Read these off the array that follows. Counting starts at 0.
1) Find the entry just left of the largest entry.
2) Find the entry in the top-left corner.
3) Find the entry in row 0 and column 1.
4) Find the entry at row 2, column 0.
5) Find the entry in row 0 and column 2.
6) Find the entry in row 1 and column 0.
7) Find the bottom-right entry.
8) Find the entry in the bottom-left corner.
-34,7,19,15,-3,-18,25,13,10,-14,18,58,12,-4,-19
-2,2,1,2,-2,0,2,1,0,0,1,7,1,0,-2
-29,1,18,13,-2,-15,19,13,7,-9,16,49,9,-5,-18
-17,24,42,14,34,-6,39,-21,-2,-29,-20,23,-22,-3,6
-10,1,9,6,-4,-7,10,7,1,0,8,29,6,-2,-9
-23,43,-19,24,-17,26,16,9,-5,-15,-18,36,16,-6,-39
-3,3,2,3,-3,-3,6,3,0,0,5,14,4,0,-3
-33,5,19,14,-3,-17,23,12,10,-14,18,55,10,-4,-18
-23,-1,15,10,-4,-15,15,12,6,-6,14,43,9,-4,-15
-8,1,7,4,-3,-7,8,5,1,0,5,24,4,-2,-7
-20,0,14,10,-3,-12,15,11,3,-3,13,40,8,-4,-14
-13,-1,9,6,-4,-12,12,10,3,-2,10,32,8,-2,-9
-27,-1,18,11,-3,-16,16,11,8,-8,16,47,8,-4,-16
-32,3,18,13,-3,-17,20,12,10,-12,17,52,10,-4,-18
-5,1,5,3,-2,-7,8,5,1,-1,5,18,5,-1,-4
-17,-1,14,7,-3,-13,12,9,4,-3,10,38,6,-3,-11
1) 18
2) -34
3) 7
4) -29
5) 19
6) -2
7) -11
8) -17

[[ 28 -15 -34 -23]
 [ -3 -15 -50 -36]
 [-40  10  15  15]
 [ 16 -14 -28 -58]
 [ 44 -10 -20 -31]
 [ 12  10  30  -5]
 [ -2 -13 -31  -3]
 [-21  23  61  54]]
Rows and columns are numbered from 0.
The entry in row 2 and column 0 is -40
What is the top-right entry?
Answer: -23
The entry just left of -23 is -34
What is the smallest entry?
Answer: -58
What is the entry in the bottom-left corner?
Answer: -21
The entry in the bottom-right corner -> 54
The entry just right of 12 is 10
What is the entry in row 0 and column 0?
Answer: 28
What is the entry in row 2 and column 1?
Answer: 10
The entry directly below the smallest entry -> -31
The entry at row 1, column 0 -> -3
The entry in row 0 and column 1: -15
What is the largest entry?
Answer: 61
